In the rows, 128 means zero.
Each row is followed by its class number. Each block has new classes, again numbered from 0 up, in any order.
[129 125 133 142 133 167 140  99 126 155 132 135 138 165 138 147 131  94
 128 128 130 127 109 133  99 130 139 148 123 137 119 127 107 149 125 128
 137 132 129 117 145 135 115 138 127 124 152 129 153 119 124 101 120 136
 136 134 101 126 135 131 110 134 135 140 164  67 126 150 106 141 141 130
 119 144 121 126 115 136 118 123 160 126 127 134 115 127 124]
1
[120 122 135 116 115 148 143  94 143 122 134 116 134 175 144 139 129  52
 126 127 115 116 101 144 115 136  84 143 144  92 133 125 113 151 131 123
  99 119 237 124 124 112 127 107 126 135 116 129  86 108 133 158 116 122
 146 106 112 120 127 142 126 130 124 128 133 110 115 124 120  88  75 121
 127 157 124  93 111 164 122 127 171 124 134 135  67 128 118]
0
[142 129 137 108 136 162 132 116 132 119 135  84 113 150 130 123 134 114
 124 125 118 118 147 140 116 126 108 128 134  47 128 131 118 124 119 133
 123 135 124 115 120 117 131 112 122 135 125 126 109  94 130 132 116 120
 128 127 121 129 126 120 133 135 131 132 116 138 118 122 141 107 115 139
 136 126 124 122 128 138 128 131 162 132 129 125 132 153 116]
0
[120 115 134 170 123 167 135  96 136 137 144 146 117 121 119 117 149 122
 125 115 125 128 180 130 123 122 143 117 121  97 137 119 112 128 120 162
 136 127 144 120 126 103 111  95 145 129  57 116 107 169 125  76  84 122
 110 160  90 145 120 119 138 140 109 140 116  96 124 135 122 169 112 127
 116 127 139 115 121 141 129 132 174 132 101 118 144 181 118]
0
[135 139 178  90 134 115 162 165 151  83 135 107 128 202 163 163 129  46
 124 133 146 115  70 117 117 142  65 182 121 108 129 126 131 140 102  86
 120 135 139 133 121 108 116  74 138 151 157 118 169 120 137 244 112 117
 157 123 124 118 120 135 136 118 143 127 120  75 106 144 127  99  53 114
 128 163 129 103 128 142 115 126 134 119 125 132   4 122 128]
0
[120 123 150 102 149 150 148 142 137 140 135 111 111 179 142 156 133 104
 118 131 140 126 108 126 113 131 120 152 123  79 120 120 122 131 153 117
 116 136 132 126 142 124 109 114 123 141 158 131 132  88 117 159 136 130
 132 122 115 128 122 116 122 129 130 134 145  99 113 136 113 138 109 136
 131 149 119 123 125 143 121 130 158 121 129 123 124 145 131]
0
[113 127 139 186 124 140 133 154 147 178 132 149 144 168 148 153 155 116
 124 122 147 127 148 107 127 132 131 140 123 142 128 112 143 178 133 113
 148 130 145 132 153 104 110 103 142 131 119 132 134 159 130 113 109 120
 138 144 108 122 135 125 110 123 126 138 150  58 121 160 115 162 131 133
 120 130 123 111 108 137 114 133 142 115 122 134  76 120 149]
1
[ 98 116 140 170 130 146 128 102 106 164 138 157 156 208 155 149 157 109
 122 115 139 125 163 128 118 126 154 139 122 113 127 126 118 170 112 140
 140 125 134 119 127 119 118 106 140 121 138 128 139 127 129 130  84 119
 126 139 106 121 128 139 102 133 128 109 149  97 132 156 118 131 161 130
 122 128 139 113 104 148 117 125 169 125 131 133  66 111 150]
1
[130 139 149 220 103 129 111 130 126 146 131 186 139 129 128 136 130 111
 116 130 126 115 118 115 110 129  80 137 119 158 129 135 148 149 119 140
 134 134 159 119 139 121 101 102 143 130 119 122 166 185 131  76 111 123
 142 145 115 149 129 143 131 116 137 130 130  61 132 149  97 176  96 129
 116 135 131 108 117 132 100 126 135 107 131 129  39 139  99]
1
[135 139 159 137 148 118 130 178 122 167 124 135 110 194 149 161 127 149
 112 137 148 131 105 111 118 126 113 152 120 129 114 128 128 135 134 102
 132 133 131 136 157 138 109 128 118 127 199 137 189  99 123 141 138 142
 141 124 147 130 145 126 111 121 147 123 153 109 122 152 118 142 137 136
 137 137 113 135 130 116 106 135 112 128 130 133  79 101 136]
1
[137 134 146 165 103 137 138 122 134 148 138 123 152 155 136 150 130  90
 130 117 123 127 117 126 101 123  71 137 124 138 133 128 123 180 119 113
 139 129 125 125 155 131 170 104 153 130 104 118 134 166 146 143 105 118
 162 117 117 111 137 158 111 125 132 126 138  88 127 137 109  74 129 135
 119 125 127  93 105 139 128 130 127 115 133 136  11 110 124]
1
[133 125 159 120 120 123 154 147 153 130 137 110 106 142 154 150 140  48
 129 130 115 119  85 117 120 138  65 143 121 119 134 114 122 142 128 100
 115 132 141 126 136 106 119  87 131 140 100 122 127 126 136 179 120 117
 136 119 116 110 124 119 124 125 126 128 127  88 110 120 122  99  74 128
 117 162 128 107 126 142 133 127 128 124 128 134  42 141 117]
0
[145 115 142 136 147 160 133 131 137 131 138 106  95 150 135 141 139 127
 120 111 124 127 143 119 121 129 127 128 130  74 119 118 123 118 148 130
 107 125 123 117 144 114 122 108 112 132 111 143  91  83 121 134 154 130
 108 125 128 136 135 119 134 127 113 144 145 142 110 121 134 117 118 146
 136 138 118 141 130 112 144 128 160 138 130 132 185 153 129]
0
[150 141 137 146 118 167 125 111 114 132 130 132 150 142  82 138 109 129
 130 129 136 133 103 133 110 128  99 137 127 131 129 140 127 160 133 140
 141 133 143 109 146 143 119 138 142 132 152 124 131 153 124  70 133 123
 155 132 105 128 115 138 132 126 128 134 132  71 123 149  96 160 111 127
 120 116 125 122 111 134 100 127 146 113 134 127 104 136 117]
1
[114 127 131 137 133 153 128 125 129 177 115  87 173 223 162 149 140  83
 134 141 127 126 120 134  88 132 109 138 120 122 114 142 114 207 136 107
 145 128 111 125 150 153 125 159 140 118 229 125 156  79 132 120 112 121
 166 101 138 107 132 153  91 133 129 137 156  93 122 151 121  65 193 139
 130 146 120 117 107 137 123 127 120 123 134 138  63  72 139]
1
[146 120 164 100 141 160 151 136 145 135 131  79 110 226 166 162 142  64
 133 130 136 116 102 128 101 160  62 158 129  38 119 122 114 151 127 107
 117 128 114 122 123 114 118  95 120 139 173 127 111  70 135 211 117 113
 146 103 117 113 127 125 112 131 133 123 137 121 109 134 135  59 110 139
 136 149 114 107 125 155 127 129 173 126 129 137  55 124 129]
0
[169 140 125  92 120 134 121 102 122 104 121 116 147 134  89 136  87 122
 132 135 130 134  68 141 112 125  85 150 134 141 133 141 110 139 114 127
 120 128 108 115 129 156 152 140 131 133 175 132 134 129 134 140 144 128
 162 110 142 122 127 152 134 124 137 127 119 128 139 125 111 106 115 119
 132 113 125 128 116 122 113 124 112 112 139 123  76 114 115]
1
[137 138 150 114 123 137 112 133 125 143 121  96 128 201 150 136 136 124
 122 113 137 122 155 131 128 128  67 127 124  45 126 143 134 151  81 131
 120 127 120 122 115 124 133 117 120 136 177 123  99  96 144 146 106 110
 146 119 136 133 119 139 114 130 139 122 119 150 127 137 129  69 139 157
 135 115 113 102 123 161 114 127 160 119 138 133  56 110 134]
1
[153 121 148 147 128 149 130 111 129 135 139 112  92 161 121 140 137 114
 120 118 127 120 138 129 117 130  96 132 125  51 133 124 121 124 120 146
 109 128 124 112 126 100 139  86 118 135  82 127  61 120 133 150 119 130
 125 128 116 140 130 114 131 129 134 127 130 145 130 114 128  93 103 142
 136 124 123 111 127 142 138 128 181 128 132 138 117 158 128]
0
[158 139 148 135 119 144 130 136 127 127 133 113 135 146 107 140 115 115
 132 126 136 139 107 120 110 127  69 138 133 104 133 138 132 138 123 123
 129 131 125 114 140 127 143 120 134 136 135 124 116 142 137 145 136 131
 150 113 121 132 125 130 133 129 140 127 127 114 125 129 119 107  94 135
 123 128 121 111 117 131 117 141 137 124 130 127  65 128 115]
1
[156 119 166  99 119 139 145 110 139 113 145  90 111 171 144 140 128  49
 128 122 118 115 103 135 106 137  53 151 128  59 137 130 100 134 105 119
 108 130 111 114  99 109 149  77 126 167 123 124 107  90 149 213 110 112
 138 104 123 119 139 127 128 128 137 109 127 129 123 107 121  29  82 118
 136 155 118  99 128 148 130 132 168 131 127 135  18 144 104]
0
[148 118 155 118 136 152 164 126 149 138 138  73 114 153 137 146 141  59
 132 121 125 131 135 138  91 140  84 142 127  69 134 124  92 148 112 118
 126 127 112 119 126 108 159  81 136 133 100 119 105 108 141 196 100 112
 142 122 112 113 135 119 118 133 130 122 129 126 119 113 140  45 124 135
 124 145 129 110 119 136 159 133 145 130 122 131  48 138 127]
0
[130 123 139 116 150 164 145 123 139 152 134 110 149 170 137 150 134  83
 122 136 122 131 106 139 106 135 137 139 125 126 109 131 104 153 140 114
 137 132 136 125 149 117 124 137 130 122 168 128 171 101 120 137 128 138
 141 129 112 123 128 124 125 132 128 130 155  87 113 147 117 111 145 128
 119 145 125 126 125 130 136 129 134 130 122 133 107 131 119]
1
[137 145 153 157 124 131 127 169 131 150 116 111 112 155 127 144 137 145
 127 119 146 124 156 111 115 126  89 129 125  85 117 131 151 137 119 126
 140 132 135 122 132 116 131 110 131 136 138 122 114 147 133 125 118 128
 143 135 129 142 117 124 118 121 137 130 116 106 129 149 131 129 116 149
 135 112 110 113 124 129 124 128 123 119 134 128  76 128 137]
1
[148 112 154 131 130 134 146 103 134 135 139 112 105 157 156 145 136  69
 123 126 119 123 125 132 112 136 103 134 129  90 148 116  96 124 112 125
 111 126 104 115 121 105 157  92 125 133  89 128 112 110 140 206 116 114
 123 110 123 136 148 135 123 132 136 122 145 158 125  97 122  57 120 130
 132 159 119 111 125 141 156 127 159 135 127 136  68 132 107]
0
[110 124 113 119 128 158 125  87 128 129 139 117 139 176 148 132 143 124
 132 125 124 118 144 147 122 130 136 127 133  72 131 128 120 141 126 139
 118 119 125 121 120 121 113 134 123 132 141 133  74 103 130 134 103 127
 130 119 115 121 131 132 128 135 123 132 128 140 117 130 130 110 128 140
 127 123 128 131 123 149 127 130 180 131 139 133 149 126 132]
0
[142 135 178 159 122 126 134 171 127 150 136 167 107 185 134 172 133 131
 111 124 144 139 130 103 117 131  87 157 117 115 132 120 147 128 116 115
 129 130 139 120 139 100 123  77 126 135 116 129 149 151 128 178 120 126
 142 134 125 137 131 133 127 120 154 130 145  98 127 152 117 149  94 133
 122 129 121 111 121 128 104 129 147 116 130 130  32 126 140]
1
[148 131 138 137 121 159 122  96 115 128 132 143 144 145 118 135 113  96
 117 129 112 118 102 139 110 128  91 145 115 119 120 136 120 137 121 142
 129 132 143 113 137 129 113 134 141 138 146 130 166 136 132  83 119 123
 131 136 108 142 129 145 135 133 138 129 136  82 126 140  94 152 101 122
 122 122 132 115 115 138 105 126 154 118 129 132  86 152  96]
1
[145 116 158 132 137 149 146 137 128 144 144 130 115 158 127 147 132 114
 114 127 142 136 148 125 112 137 118 146 117 103 131 124 120 129 111 128
 131 132 123 127 130 111 142  93 129 122 133 119 163 132 123 152 102 122
 125 132 116 131 129 118 127 125 142 157 128 108 130 145 133 128 132 135
 135 128 133 136 127 122 126 132 135 128 127 122  67 134 125]
1
[126 129 158  94 136 131 153 126 146 112 144  97 114 172 159 133 135  76
 119 126 133 118 134 142 119 138  95 155 134  52 136 120 115 121 109 124
 123 131 125 127  96 103 129  81 123 135 124 120 120  97 131 196  89 110
 122 118 114 124 122 120 124 131 136 122 119 132 116 125 141  80  84 127
 136 142 134 113 132 145 132 136 161 135 128 130  62 140 119]
0
[150 152 143 116 116 134 128 166 142 136 107  98 148 147 148 144 106  45
 129 143 117 114  35 117 101 141  22 149 122 154 111 140 136 172 144  85
 134 133 127 128 150 151 109 151 135 135 212 127 184  99 144 126 154 127
 183  98 146 120 128 149 117 114 138 128 124  75 118 137 102  74  90 137
 123 154 115 112 119 130 108 131  73 115 127 142  11  96  92]
1
[119 130 128 161 121 176 130 109 120 158 132 140 171 144 101 139 128 117
 129 123 153 130 128 129 106 129 126 145 130 128 123 132 120 171 126 134
 143 131 145 117 147 136 117 133 151 134 126 121 123 162 119  81 116 123
 148 136 100 125 124 131 123 126 120 135 134  63 133 164 115 165 130 124
 118 113 140 120 122 138 109 129 148 113 130 125  93 133 132]
1
[150 148 140 127 138 163 133 148 128 129 135 113 118 115 102 127 118 128
 123 126 144 132 139 145 105 122 115 136 122  88 130 131 130 122 122 130
 147 138 140 119 129 131 128 119 127 124 134 119 164 142 118  79 112 114
 132 155 100 145 117 113 139 127 139 144 113  84 115 150 119 177 119 137
 123 111 134 136 130 119 112 126 129 122 123 134 128 170 100]
1
[137 149 132 129 112 138 139 130 133 131 128 122 153 119 104 129 115  96
 134 128 133 129  93 122 115 136  85 141 133 156 126 140 138 159 135 119
 136 132 139 123 148 139 118 133 150 136 122 122 118 169 137  95 138 123
 159 125 124 125 124 126 129 120 124 131 114  74 112 141 116 139  88 120
 115 121 125 115 110 128 109 126 115 103 121 129  81 127 128]
1
[108 130 141 158 123 115 135 133 149 139 133 125 104 178 173 140 163 108
 128 121 123 119 148 117 141 130 113 124 133  81 136 121 136 138 133 122
 113 124 124 127 130 100 119  89 117 130  81 126  35 112 146 205 123 126
 128 107 134 106 129 122 104 132 121 107 139 153 113 113 146  74 113 133
 131 139 124  99 120 157 140 130 167 129  96 132 108 112 165]
0
[ 98 122 125  89 132 104 149 111 144  96 144 134 123 177 161 138 146 114
 128 128 129 114 119 140 148 132 153 143 134  98 141 111 123 111 125 111
 107 151 132 138 103  98 107  99 119 133 121 123  87 101 113 219 117 127
 119 113 119 112 121 124 132 139 122 132 129 156 122 122 148 122  89 100
 130 146 123 120 134 150 139 131 173 139 133 124 123 130 156]
0
[135 109 159 103 136 141 146 113 144 125 141 123 128 175 182 138 139  36
 114 133 110 114  93 143 111 141  73 149 123  79 123 122 103 132 115 116
 109 132 139 124 105 103 104  93 126 129 153 125 172  76 131 185  96 116
 128 115 120 138 131 129 124 133 138 124 143 109 112 114 121  74  96 128
 134 182 118 109 133 171 120 133 165 133 131 135  38 138  84]
0
[156 140 148 203 109 150 126 141 113 171 128 140 122 116  88 155 132 138
 130 119 144 142 158 108 106 130 106 130 118 141 140 130 125 162 110 137
 156 126 120 110 165 124 158 101 144 131  82 125 110 198 139 110 102 127
 150 141 114 133 142 140 121 123 139 129 143  93 141 144 115 124 145 151
 120  98 132 113 105 119 125 123 130 124 133 132  55 132 133]
1
[118 127 153 125 136 114 134 151 127 153 129 138 138 225 181 155 141 110
 122 122 136 123 125 126 108 131  99 157 117 106 119 135 129 156 111  98
 126 128 123 129 126 130 116 121 114 122 207 133 186  94 132 187 105 128
 143 119 136 120 134 139 114 110 151 123 153 109 136 151 129 103 146 134
 130 148 121 117 122 139 110 129 140 131 140 134  16  87 134]
1
[133 135 130 214  94 145 114 111 128 146 127 178 143 107 107 124 132 124
 125 117 117 130 148 119 112 133  91 128 111 145 126 134 140 153 120 151
 145 132 152 111 142 121 122 112 147 130  87 122 139 196 121  37 110 123
 138 150 112 148 128 134 139 124 131 122 126  69 125 146  97 163 119 132
 119 118 130 109 106 129 108 134 137 100 132 128  70 148 105]
1
[148 143 145 108 130 123 118 144 136 120 115 105 128 188 154 138 119 105
 133 134 119 105 105 139 107 135  38 137 120  64 119 150 129 142 111 117
 118 129 111 134 110 135 123 123 120 127 215 134 125  79 143 161 120 126
 156  99 149 128 112 149 122 127 146 118 119 154 122 128 144  58 125 146
 143 122 115 117 143 145 108 130 126 123 133 133  39 108 119]
0
[121 113 140 154 134 157 147 139 151 138 139 112 114 125 143 119 155 107
 128 122 132 130 181 127 117 125 130 109 121  76 124 122 133 132 129 132
 140 130 149 129 123 110 126 106 141 132  95 115 138 136 123  85  88 114
 111 159 104 141 122 105 131 129 121 139 120 104 115 140 135 140 129 146
 124 138 137 123 144 142 141 132 138 134 126 124 129 165 116]
1
[ 99 121 127 179 112 184 135 113 164 158 136 114 139 144 151 121 165  50
 125 132 106 108 123 121 110 139  91 130 101 103 118 116 136 183 164 124
 137 129 169 120 161 118  80 119 145 139  81 115  75 133 129  41 127 116
 129 135  92 126 125 116 123 131 114 141 134  38  96 141 109 134  80 134
 102 163 128  96 102 160 131 130 161 113 131 139 123 165 100]
1
[127 151 151 155 115 104 126 140 128 122 138 179 112 153 125 148 134 133
 124 123 145 124 108 113 153 133  98 139 127 137 141 101 146 117 117 123
 119 125 142 119 124 110 113  85 127 134  87 134 107 165 135 173 133 123
 127 131 118 139 134 134 134 119 139 132 130 116 131 129 125 154  72 119
 133 132 120 110 123 140 100 128 168 119 139 130  69 131 140]
0
[120 123 162 128 125 133 147 140 152 132 136 110 110 172 161 145 149  54
 116 128 116 115  90 124 117 140  65 149 119  87 123 119 119 142 134 104
 122 134 145 133 132 115 102  84 123 138 111 127 127 105 131 172 113 118
 136 111 116 127 116 124 126 125 134 130 141  90 105 119 121  94  71 134
 117 164 122 104 123 145 126 131 144 123 132 142  52 149 115]
0
[ 97 117 133 191 105 126 129  91 127 145 143 189 143 164 139 151 148 134
 128 115 143 126 149 124 138 133 162 135 126 162 143 108 126 148 116 141
 123 128 137 119 131 106 121  89 144 130  55 131  92 192 127 154 103 122
 109 136 104 113 137 141 122 120 124 135 166  97 130 136 120 147 121 117
 124 131 128 112 103 138 122 129 185 120 139 128  86 125 161]
1
[118 121 153 105 137 125 135 151 143 137 128 109  99 159 152 135 125 100
 121 136 125 123 111 128 130 128 103 139 124  84 125 126 118 105 119 115
 104 124 119 124 117 118 127 100 114 131 140 137 119  79 130 190 141 132
 130 112 135 124 132 126 123 127 134 130 137 156 119 111 130  90 109 137
 137 150 120 122 139 138 138 128 130 141 129 133  96 130 115]
0
[103 121 125 124 144 135 136 144 128 133 137 158 153 151 134 142 129 131
 130 136 144 134 111 126 126 127 178 156 123 169 118 121 144 141 148 120
 146 138 159 138 146 142  81 149 140 123 176 127 221 137 107  92 120 133
 121 156 112 136 116 116 130 130 127 136 142  62 121 164 112 216 130 115
 119 135 132 141 128 124 107 131 120 131 128 118 133 134 130]
1
[131 120 137 111 136 134 142 115 148 105 140 116 102 125 127 118 138  86
 125 127 116 126 134 134 133 133 112 131 128  86 138 121 123 106 125 133
 116 125 125 125 105 107 124  91 124 132 107 118 120 114 134 157 110 117
 114 130 113 134 125 110 140 136 126 124 115 131 120 108 147 109  97 120
 125 147 132 119 138 139 139 133 152 138 129 122 120 152 106]
0
[120 108 146 106 139 139 138 105 140 126 142 117 113 193 163 144 143  94
 125 126 136 112 123 149 127 132 123 142 131  56 129 117 109 123 122 129
 105 127 120 120 113 101 117 100 122 133 135 129 109  74 130 182 110 119
 120 123 112 127 135 124 124 139 134 126 131 142 130 119 130  92 105 126
 134 157 116 125 128 150 138 130 187 140 128 144 108 137 124]
0

Next block: new classes, numbered from 0 again.
[109 106 155 136  91 139 110 118 140 162 137 111 135 138 100 125 148 144
 165 133 152 146 124 143 101 129 137 115 157 151 104 133 139 141 129  75
 125 135 170 120  53  47 140 107  74 109 131 139  95 124 124 105 126 103
 111 131 128 120  94 123 122 131 112 136 127 129 176 129  94 119 125 100
 127 118 143 125 136 124 127 168 119 139  52 115 142 139 126]
1
[104 118 145  81 156 122 113 106 125 140 120 128 134 115 104 108 159 135
 143 139 130 132 145 128 110 113 133 138 148 156 142 158 127 141 154 103
 112  75 165  85 121  81 123 128 114 128 127 123 100 142 139 109 122 130
 131 104 139 157 152 142 105 110 145  80 140 150 120 136 133 114 125 103
 141 154 126 100 118 131 126 143 116 111  84 137 120 143 121]
1
[130 127 140  86 125 140 129 106 129 125 109 130 128 126 124 121 132 131
 133 141 139 127 111 125 111 123 101 122 143 152 124 128 136 125 139 139
 126 104 109 112 152 138 124 134 123 117 123 140 129 144 126 125 119 118
 121 125 125 124 118 138 133 118 123 122 142 132 126 133 115 108 134 133
 138 139 123 149 116 128 138 117 127 114 164 144 126 133 121]
0
[136 140 127 123 116 128 134 130 127 128 114 144 126 126 122 132 129 133
 129 133 126 121 118 126 129 123 124 133 119 130 130 133 135 130 127 129
 126 132 117 136 127 133 125 139 113 130 121 126 122 126 130 130 135 129
 129 116 125 117 123 126 120 126 123 129 124 130 106 136 138 135 130 120
 131 130 136 136 113 132 129 112 125 130 148 133 126 131 129]
0
[145 131 126 113 132 140 133 130 122 113 117 146 137 133 115 141 123 127
 111 122 141 119 121 119 120 105 112  83 142 139 132 109 133 133 125 134
 137 128 114 132 145 135 127 132 124 124 128 151 113 128 127 129 131 111
 111 145 116 124 107 118 146 130 120 140 141 121 166 126 122 103 134 143
 131 117 113 131 109 130 139 117 140 127 187 133 126 133 118]
0
[135 118 118 156 154 117 124 128 149 123 129 112 127 108 118 109 141 131
 121 116 126 122 146 130 140 122 120 128 141 125 136 123 127 150 150 137
 131 138 167  98 120 114 124 127 102 138 147 125 130 110 135 117 135 141
 131 146 127 171 147 121 149 135 125 112 129 136 129 137 111 130 113 129
 126 137 128  65 119 128 133 117 124 132 116 111 114 138 113]
1
[135 147 131  77 116 135 127  98 126 136 101 117 123 136 123 113 127 124
 118 138 137 115 111 123 120 130 126 124 136 144 125 122 134 127 124 142
 130 117 103 122 152 140 125 133  86 130 125 141 132 139 134 146 114 132
 125 116 116 112 133 138 118 116 126 118 137 147  87 139 132 106 134 117
 138 137 127 149 118 133 134 107 119 111 193 143 113 151 119]
0
[137 129 121 139 130 129 132 140 132 119 127 126 129 132 136 142 111 126
 116 121 128 128 126 128 132 128 125 129 121 120 128 119 133 125 122 134
 141 142 120 138 143 146 130 129 139 130 120 132 134 122 128 131 130 134
 131 141 123 121 127 124 141 130 129 139 136 119 136 128 130 126 129 134
 127 110 127 130 125 131 134 123 138 132 150 126 123 124 169]
0
[139 134 123 145 125 122 138 140 127 125 133 153 123 126 130 142 123 129
 120 125 138 132 129 129 129 121 129 134 116 119 134 125 128 131 118 119
 123 143 116 144 138 124 134 133 125 126 123 126 115 122 123 134 144 128
 121 130 128 111 116 117 133 129 117 144 130 126 140 133 134 131 143 128
 129 137 133 141 115 126 119 119 146 132 133 121 132 124 134]
0
[119 109 130 118 123 137 122 143 138 126 136 138 142 141 134 155 112 119
 147 124 130 132 119  96 112 121 130 124 131 122 124 127 131 110 117 105
 127 119 124 138 122 131 155 119 158 128 127 138 118 129 135 119 113 116
 123 130 136 127 112 127 135 119 136 148 123 117 179 120 130 124 126 133
 121 121 119 138 136 135 124 164 142 133 116 139 132 124 143]
0
[127 112 111 151 125 128 128 163 147 126 131 139 147 140 113 149 124 121
 140  96 135 128 135 128 119 107 114 108 143 134 111 108 141 141 127  77
 139 149 167 143  99 116 139 117 125 128 143 147 100  96 109 118 121 124
 120 154 124 154  82 111 164 133 133 170 117 111 219 115 116 117 129 145
 119  92 120 101 109 140 123 164 146 162 144 135 121 139 141]
1
[126 114  93 158 152 106 127 146 123 124 133 126 128 114 113 120 145 119
 131 106 119 122 151 129 147 119 119 129 126 118 139 134 131 151 146 107
 124 144 187 117 108 118 122 119  80 146 151 120 117  93 125 123 132 150
 140 124 126 171 148 113 129 136 138 115 128 143 118 129 136 142 145 130
 127  96 126  72  97 137 121 116 126 143 131 123 105 144 125]
1
